Below is a small trained network, with its code and all its weights. Each question gives an input and a class and asks what happens when units are switched off, that is, made to give their printed mean instead of their output.

import numpy as np


def w(rows, s, z=0):
    codes = np.array(rows[::2]) - 128.0
    scale = np.full(codes.shape[1], s)
    scale[-1] = z or s
    return codes * scale


def f(y):
    return np.maximum(y, 0)


def log_softmax(a):
    a = a - a.max(-1, keepdims=True)
    return a - np.log(np.exp(a).sum(-1, keepdims=True))


def net(x, mask):
    res = np.array(x, float).reshape(1, 7) / 4 @ E
    y = f(res @ A[0][:, :-1].T + A[0][:, -1])
    res = res + np.where(mask, y, B[0][:, -1]) @ B[0][:, :-1]
    return log_softmax(res[-1] @ U[:, :-1].T + U[:, -1])


A, B = {}, {}
E = w([
[147,123,133,129,128,131,134,152,121,139],'x0',
[100,146,158,134,138,172,235,40,39,173],'x1',
[192,55,38,81,113,89,208,94,107,49],'x2',
[83,172,33,198,39,184,177,142,194,149],'x3',
[29,66,135,207,96,96,115,168,28,88],'x4',
[255,169,187,230,81,123,117,98,115,74],'x5',
[140,71,101,240,231,89,145,93,198,181],'x6',
],0.009)
A[0] = w([
[109,170,137,90,103,150,129,73,96,116,53],'n1',
[169,207,154,86,160,186,83,112,174,224,70],'n2',
[70,117,96,87,175,138,127,160,125,145,25],'n3',
[23,69,101,43,143,151,148,140,153,198,77],'n4',
[155,163,125,43,44,135,134,138,113,149,75],'n5',
[107,191,199,167,134,170,76,188,157,209,27],'n6',
[88,108,110,94,121,80,88,151,184,117,89],'n7',
[126,80,176,136,185,87,112,92,145,95,26],'n8',
[136,81,215,103,197,33,89,88,61,100,76],'n9',
[100,127,87,135,97,166,102,79,120,109,28],'n10',
[145,80,120,205,192,118,138,121,162,161,58],'n11',
[33,90,170,206,93,90,62,142,61,121,59],'n12',
[182,167,100,158,98,80,69,140,129,121,56],'n13',
[133,120,145,70,107,146,80,129,84,115,59],'n14',
[211,64,43,75,111,81,225,109,151,76,76],'n15',
[175,158,196,185,120,162,165,93,107,61,74],'n16',
[87,148,19,206,17,184,178,132,183,167,90],'n17',
[140,104,84,228,255,80,118,117,161,177,66],'n18',
[87,169,173,71,57,160,145,178,84,64,100],'n19',
[128,204,130,84,71,174,115,170,125,32,77],'n20',
[142,56,44,138,107,81,142,148,46,102,83],'n21',
[105,174,62,179,70,177,146,128,150,127,14],'n22',
[134,88,114,203,216,81,199,97,187,164,80],'n23',
[158,163,114,84,127,178,145,95,195,146,70],'n24',
[207,138,85,38,137,98,209,93,192,105,92],'n25',
[111,106,101,93,110,62,8,199,220,86,127],'n26',
[189,156,161,206,82,123,107,82,115,72,47],'n27',
[176,178,160,67,181,124,123,77,175,135,57],'n28',
[158,90,239,69,210,79,78,84,102,90,46],'n29',
[46,206,234,166,171,184,78,150,130,193,36],'n30',
[73,158,127,124,163,169,209,54,74,200,86],'n31',
[203,164,191,213,68,93,118,93,128,85,60],'n32',
[63,97,130,188,94,80,137,160,47,100,53],'n33',
[62,106,55,53,177,111,142,181,116,194,121],'n34',
[137,136,103,149,141,64,90,193,214,68,95],'n35',
[104,144,179,129,146,163,254,46,62,199,66],'n36',
[108,67,119,149,117,117,168,145,108,60,75],'n37',
[108,135,99,167,73,161,146,134,199,104,56],'n38',
[131,97,171,70,182,87,108,124,111,126,4],'n39',
[160,104,66,87,135,119,198,117,92,85,70],'n40',
[150,170,152,50,65,183,128,141,78,91,44],'n41',
],0.0091,0.0031)
B[0] = w([
[143,126,132,156,92,89,136,121,135,129,166],'n1',
[87,76,105,249,107,191,108,147,203,77,222],'n2',
[168,135,183,74,170,132,163,113,161,77,175],'n3',
[225,168,196,66,186,129,188,80,179,64,227],'n4',
[105,101,170,131,71,71,90,78,160,147,187],'n5',
[100,164,105,118,143,167,76,94,70,55,213],'n6',
[185,165,107,170,131,102,171,136,81,112,170],'n7',
[116,161,137,105,115,134,115,131,126,191,184],'n8',
[106,101,62,71,140,191,124,190,115,211,243],'n9',
[107,114,115,122,124,124,113,134,124,157,144],'n10',
[75,108,190,92,78,77,128,77,128,164,206],'n11',
[106,38,100,237,112,196,164,155,252,103,210],'n12',
[194,144,124,118,158,96,164,158,138,110,176],'n13',
[102,103,166,107,87,98,120,97,103,188,168],'n14',
[39,203,71,162,151,202,28,86,78,59,248],'n15',
[206,173,133,63,174,118,185,128,155,79,208],'n16',
[120,90,116,2,148,212,123,230,77,230,234],'n17',
[102,115,190,86,68,76,100,41,122,162,248],'n18',
[87,101,229,134,74,54,107,71,136,168,200],'n19',
[79,94,171,115,111,54,129,75,104,167,193],'n20',
[80,152,120,172,137,186,94,119,155,83,209],'n21',
[110,92,91,33,138,166,102,159,118,172,181],'n22',
[58,116,231,105,47,11,63,42,153,189,237],'n23',
[130,38,109,199,83,159,179,165,212,183,188],'n24',
[76,83,138,218,134,174,109,136,168,88,225],'n25',
[220,191,89,201,109,63,175,166,32,121,226],'n26',
[149,168,172,80,203,147,216,98,158,83,215],'n27',
[153,29,127,203,110,195,152,175,197,152,204],'n28',
[102,87,81,47,136,168,120,219,86,204,242],'n29',
[50,209,88,141,164,174,18,89,85,40,234],'n30',
[186,179,98,179,161,43,138,192,90,124,230],'n31',
[180,190,165,56,189,132,189,85,203,73,233],'n32',
[161,16,140,196,90,156,137,147,218,116,201],'n33',
[192,153,187,99,204,121,203,58,201,66,222],'n34',
[158,158,66,171,105,72,169,133,33,154,201],'n35',
[219,182,40,220,108,45,152,199,20,150,245],'n36',
[104,102,75,165,135,150,85,114,172,96,181],'n37',
[121,99,73,63,141,143,135,158,78,174,174],'n38',
[131,108,113,69,170,180,138,176,122,182,182],'n39',
[121,161,106,147,123,160,63,103,101,91,202],'n40',
[79,127,167,114,101,56,109,93,151,175,201],'n41',
],0.0068,0.013)
U = w([
[97,119,200,83,66,25,88,71,117,168,117],'0',
[131,104,95,2,172,193,123,222,77,207,82],'1',
[194,172,172,55,237,120,224,100,162,37,103],'2',
[81,176,102,167,171,180,15,109,75,23,117],'3',
[133,51,124,236,114,169,152,174,197,106,142],'4',
[208,179,83,193,135,15,170,190,17,124,245],'5',
],0.0095,0.0012)

Each question gives the input, the list of numbers given to net, and the class t.
The units are the neurons (one row each of A and B). Each row of codes is followed by its name. A weight is (code - 128) times the scale printed after its matrix; where a second scale follows, it is the last column's (A, B and U).
mask holds one flag per neuron, in row order. A switched-off neuron (its flag False) gives its mean, the last column of its row in B, instead of its output. The means were averaged over made-up inputs and are rounded, as every weight is.
A unit's drop is (log p(t) with every unit on - log p(t) with that unit switched off) / (log p(t) with every unit on - log p(t) with every unit switched off).
The circuit of an input: a set's keep is (log p(t) with only the set's units on - log p(t) with every unit switched off) / (log p(t) with every unit on - log p(t) with every unit switched off). Starting from the 12 units with the biggest drops (on a tie, the unit counted first), units are removed one at a time, each time the one whose removal leaves the highest keep (on an exact tie, the one counted first), for as long as the keep stays at least 0.8.
circuit, biggest first: the units of the circuit, biggest drop first
k most important neurons: the k neurons with the biggest drops, biggest first
drop of u: that unit's drop, to one decimal
input [6,-5,6,3,-2,-7,5], class 2: circuit, biggest first => n34
input [-6,-1,-4,-1,-8,7,-2], class 4: 4 most important neurons => n2, n28, n24, n4
input [0,-3,-7,-1,-7,-2,-7], class 0: 4 most important neurons => n20, n15, n19, n41
input [-7,6,-8,-7,4,-7,-7], class 3: 3 most important neurons => n30, n23, n17
input [-8,-7,-8,4,-6,-6,6], class 3: 4 most important neurons => n30, n6, n2, n36
input [7,7,-7,1,-1,-1,7], class 0: 4 most important neurons => n23, n18, n15, n11
input [5,-6,3,5,-3,-1,5], class 5: 2 most important neurons => n26, n35
input [8,-8,2,-4,7,-2,-4], class 5: 3 most important neurons => n26, n35, n2
input [8,7,-2,7,2,3,-2], class 1: 4 most important neurons => n17, n22, n26, n35
input [-7,3,-7,5,-2,-6,-4], class 3: 4 most important neurons => n30, n6, n32, n2
input [-1,4,3,5,-4,-6,1], class 2: 3 most important neurons => n4, n34, n29
input [-3,1,-3,-2,-5,2,-4], class 4: circuit, biggest first => n2, n28
input [-4,-5,1,-3,5,8,6], class 2: 2 most important neurons => n32, n27
input [-1,8,-7,-6,-3,4,-3], class 5: circuit, biggest first => n36
input [-6,-4,-2,8,5,-5,-7], class 1: 3 most important neurons => n17, n23, n22
input [-1,3,0,-2,2,0,1], class 5: 2 most important neurons => n17, n2
input [-1,7,-2,-2,-8,3,2], class 4: drop of n28 => 0.3
input [4,0,6,-6,0,-6,8], class 0: drop of n23 => 0.9
input [2,-8,6,2,-1,3,-4], class 5: drop of n30 => 0.1
input [3,-5,6,0,-7,4,3], class 4: circuit, biggest first => n25
